Below are the code and all the weights of a small trained network. Each question names an input and a class and asks about switching units off, where a switched-off unit gives its printed mean instead of its output.

import numpy as np


def w(rows, s, z=0):
    codes = np.array(rows[::2]) - 128.0
    scale = np.full(codes.shape[1], s)
    scale[-1] = z or s
    return codes * scale


def norm(h):
    return h / np.sqrt((h * h).mean(-1, keepdims=True) + 1e-5)


def f(y):
    return y / 2 * (1 + np.tanh(0.7978845608 * (y + 0.044715 * y**3)))


def log_softmax(a):
    a = a - a.max(-1, keepdims=True)
    return a - np.log(np.exp(a).sum(-1, keepdims=True))


def net(x, mask):
    res = np.array(x, float).reshape(1, 8) / 4 @ E
    u = 0
    for l in range(4):
        y = f(norm(res) @ A[l][:, :-1].T + A[l][:, -1])
        res = res + np.where(mask[u : u + 10], y, B[l][:, -1]) @ B[l][:, :-1]
        u += 10
    return log_softmax(norm(res)[-1] @ U[:, :-1].T + U[:, -1])


A, B = {}, {}
E = w([
[128,130,128,127,128,128,128,129,129],'x0',
[130,126,126,130,128,130,128,130,128],'x1',
[130,126,127,130,126,130,128,129,129],'x2',
[78,72,139,124,47,66,145,211,96],'x3',
[202,74,98,120,132,63,35,118,128],'x4',
[199,86,254,53,202,136,156,213,179],'x5',
[127,129,128,123,127,128,128,126,133],'x6',
[25,126,190,190,99,200,11,120,164],'x7',
],0.0078)
A[0] = w([
[109,143,119,136,138,150,218,135,115,63],'L0N1',
[119,96,101,119,89,73,173,171,110,74],'L0N2',
[126,155,5,125,94,92,174,92,119,56],'L0N3',
[221,103,68,122,138,55,86,126,107,44],'L0N4',
[157,135,35,118,127,80,211,104,117,2],'L0N5',
[200,168,73,114,206,160,168,55,124,67],'L0N6',
[211,120,151,117,157,103,204,168,135,114],'L0N7',
[110,100,100,115,88,59,186,176,111,79],'L0N8',
[106,166,117,120,134,144,230,125,113,68],'L0N9',
[113,129,57,122,118,131,140,109,120,54],'L0N10',
],0.018,0.0058)
B[0] = w([
[134,136,50,103,112,146,174,144,198,193],'L0N1',
[140,148,176,176,83,99,91,196,140,207],'L0N2',
[98,126,132,132,185,55,152,16,69,242],'L0N3',
[126,112,30,118,97,169,210,147,232,215],'L0N4',
[163,86,119,100,119,251,65,131,50,225],'L0N5',
[140,189,223,175,83,90,64,226,164,241],'L0N6',
[145,83,165,88,184,168,129,105,57,255],'L0N7',
[143,201,203,153,122,120,75,184,174,224],'L0N8',
[132,98,48,124,103,157,193,141,205,213],'L0N9',
[96,112,143,133,131,70,163,95,100,171],'L0N10',
],0.024,0.012)
A[1] = w([
[69,134,67,108,177,208,24,153,82,6],'L1N1',
[231,108,157,124,159,141,160,217,132,133],'L1N2',
[181,34,33,61,167,49,102,155,208,27],'L1N3',
[144,48,239,36,254,42,221,61,114,21],'L1N4',
[69,105,117,80,160,82,157,195,87,44],'L1N5',
[130,88,40,93,177,120,145,138,213,57],'L1N6',
[49,69,95,97,124,225,35,148,79,31],'L1N7',
[203,91,203,77,196,118,213,193,149,138],'L1N8',
[137,105,143,53,226,153,139,170,54,127],'L1N9',
[118,89,171,66,204,146,167,161,82,51],'L1N10',
],0.012,0.0024)
B[1] = w([
[112,55,189,78,75,136,161,163,76,161],'L1N1',
[70,166,125,132,143,44,154,35,90,247],'L1N2',
[146,205,82,143,116,194,204,137,165,153],'L1N3',
[29,130,69,223,189,70,99,138,29,176],'L1N4',
[174,141,87,108,122,80,138,141,118,124],'L1N5',
[105,164,137,88,124,200,180,96,228,165],'L1N6',
[126,79,185,54,132,178,80,67,152,189],'L1N7',
[92,138,56,181,94,70,107,63,114,229],'L1N8',
[140,95,113,172,85,74,127,9,91,179],'L1N9',
[129,149,106,148,97,102,139,41,110,167],'L1N10',
],0.012)
A[2] = w([
[130,82,104,118,170,153,168,117,101,76],'L2N1',
[63,158,128,177,181,116,125,221,141,136],'L2N2',
[161,67,102,165,147,120,202,181,67,109],'L2N3',
[76,92,79,154,226,61,140,103,39,31],'L2N4',
[128,73,41,92,147,126,180,178,178,21],'L2N5',
[139,104,124,111,172,137,157,171,114,83],'L2N6',
[105,55,171,64,168,156,108,142,122,64],'L2N7',
[89,94,44,113,142,161,191,190,167,65],'L2N8',
[127,191,130,116,152,99,93,191,128,75],'L2N9',
[253,99,116,111,182,162,164,154,39,4],'L2N10',
],0.015,0.003)
B[2] = w([
[106,182,131,215,48,141,89,146,90,147],'L2N1',
[224,143,187,123,71,130,115,121,65,184],'L2N2',
[248,189,100,171,62,138,84,127,125,131],'L2N3',
[84,120,148,93,187,15,129,62,38,255],'L2N4',
[102,101,85,84,136,129,205,147,160,180],'L2N5',
[180,182,119,209,150,174,112,76,149,117],'L2N6',
[216,126,68,107,145,229,127,163,50,194],'L2N7',
[148,103,33,102,164,104,131,120,219,198],'L2N8',
[155,120,114,210,56,111,73,178,104,170],'L2N9',
[31,46,185,31,160,215,84,150,129,163],'L2N10',
],0.013,0.0098)
A[3] = w([
[163,65,114,152,213,115,172,219,97,58],'L3N1',
[114,89,95,191,245,102,114,218,133,52],'L3N2',
[119,110,130,140,162,139,150,146,121,35],'L3N3',
[151,87,140,154,199,67,111,188,78,86],'L3N4',
[83,116,142,201,179,108,88,192,54,56],'L3N5',
[141,71,121,164,172,126,171,181,134,21],'L3N6',
[154,108,87,159,202,94,141,201,100,70],'L3N7',
[125,61,93,209,233,121,184,196,100,4],'L3N8',
[176,124,196,182,232,55,70,247,163,80],'L3N9',
[102,124,107,160,173,139,128,169,116,61],'L3N10',
],0.013,0.0025)
B[3] = w([
[78,102,148,109,55,131,122,91,174,115],'L3N1',
[107,137,98,127,50,139,120,110,115,113],'L3N2',
[143,225,115,141,1,172,91,44,139,109],'L3N3',
[111,163,49,153,81,176,142,103,162,206],'L3N4',
[161,138,106,119,128,148,178,125,169,249],'L3N5',
[151,151,145,179,49,155,177,74,138,116],'L3N6',
[151,161,149,148,81,176,163,57,128,115],'L3N7',
[175,130,127,132,99,98,111,109,136,125],'L3N8',
[113,145,139,147,128,100,131,180,146,254],'L3N9',
[152,159,140,139,71,149,120,54,135,105],'L3N10',
],0.024,0.0054)
U = w([
[71,126,106,146,187,25,149,9,42,252],'0',
[144,53,162,56,135,254,79,140,69,136],'1',
[161,199,230,211,79,71,78,254,165,33],'2',
[131,115,7,96,132,165,232,138,252,90],'3',
],0.009,0.00046)

Each question gives the input, the list of numbers given to net, and the class t.
The units are the neurons (one row each of A and B). Each row of codes is followed by its name. A weight is (code - 128) times the scale printed after its matrix; where a second scale follows, it is the last column's (A, B and U).
mask holds one flag per neuron, layer by layer. A switched-off neuron (its flag False) gives its mean, the last column of its row in B, instead of its output. The means were averaged over made-up inputs and are rounded, as every weight is.
A unit's drop is (log p(t) with every unit on - log p(t) with that unit switched off) / (log p(t) with every unit on - log p(t) with every unit switched off).
The circuit of an input: a set's keep is (log p(t) with only the set's units on - log p(t) with every unit switched off) / (log p(t) with every unit on - log p(t) with every unit switched off). Starting from the 12 units with the biggest drops (on a tie, the unit counted first), units are removed one at a time, each time the one whose removal leaves the highest keep (on an exact tie, the one counted first), for as long as the keep stays at least 0.8.
units of the circuit, in order: the units of the circuit, biggest drop first
top k neurons: the k neurons with the biggest drops, biggest first
k most important neurons of layer l: the k neurons of layer l with the biggest drops, biggest first
input [-1,5,-6,-3,-4,1,-7,3], class 3: units of the circuit, in order	(L0N6; L0N3)
input [1,-4,8,-7,8,3,-5,-4], class 3: 2 most important neurons of layer 0	(L0N4; L0N8)
input [6,2,7,-6,-6,2,2,-1], class 2: units of the circuit, in order	(L0N6)
input [7,-5,4,4,-7,7,-6,2], class 0: top 2 neurons	(L0N4; L0N7)
input [-8,-1,-3,-3,-7,-6,-7,-5], class 3: top 3 neurons	(L0N9; L0N1; L0N7)
input [5,6,4,-7,-7,8,8,5], class 0: units of the circuit, in order	(L0N4; L0N8)
input [-4,2,5,-5,-4,-6,6,-8], class 1: top 2 neurons	(L0N5; L0N6)
input [-5,1,-8,6,7,2,8,7], class 1: top 3 neurons	(L0N3; L0N6; L0N8)
input [-2,-6,3,-3,-2,-1,-1,-3], class 1: top 3 neurons	(L0N5; L0N8; L0N7)
input [6,-3,7,-5,5,0,7,-4], class 2: top 3 neurons	(L0N6; L0N9; L0N1)
input [-2,-6,4,-6,-7,-4,7,6], class 3: top 2 neurons	(L0N6; L0N8)
input [-6,-1,-7,6,7,-4,8,0], class 3: top 2 neurons	(L0N4; L0N6)
input [0,-7,5,2,-7,8,-2,6], class 0: top 2 neurons	(L0N6; L0N4)
input [-7,-8,0,-2,-2,-2,-5,-7], class 1: units of the circuit, in order	(L0N5)
input [7,-7,-2,-8,-7,6,2,1], class 2: top 2 neurons	(L0N6; L0N3)
input [-6,5,-2,-7,4,2,-3,7], class 1: 4 most important neurons of layer 0	(L0N3; L0N6; L0N8; L0N2)
input [-4,3,1,-6,-2,6,8,6], class 0: 2 most important neurons of layer 0	(L0N6; L0N8)
input [7,-1,-5,5,2,8,4,-6], class 0: top 2 neurons	(L0N7; L0N6)
input [-1,3,2,0,-5,-3,3,7], class 1: 3 most important neurons of layer 0	(L0N3; L0N6; L0N4)
input [7,-6,-4,-4,-8,-2,0,-4], class 3: units of the circuit, in order	(L0N9)
input [-4,0,0,6,-5,-5,4,-8], class 1: 2 most important neurons of layer 0	(L0N5; L0N6)
input [0,-8,6,5,-1,7,6,5], class 0: 2 most important neurons of layer 0	(L0N6; L0N5)
input [5,0,-2,1,-5,0,7,-8], class 1: top 2 neurons	(L0N5; L0N7)
input [8,-7,8,-3,-6,7,7,-1], class 0: 2 most important neurons of layer 0	(L0N7; L0N4)
input [1,-7,5,-2,7,5,6,-1], class 3: top 2 neurons	(L0N4; L0N3)
input [-7,6,1,6,7,-3,-6,-1], class 3: top 2 neurons	(L0N4; L0N6)
input [8,-8,-4,8,2,-3,-3,-5], class 2: units of the circuit, in order	(L0N8)
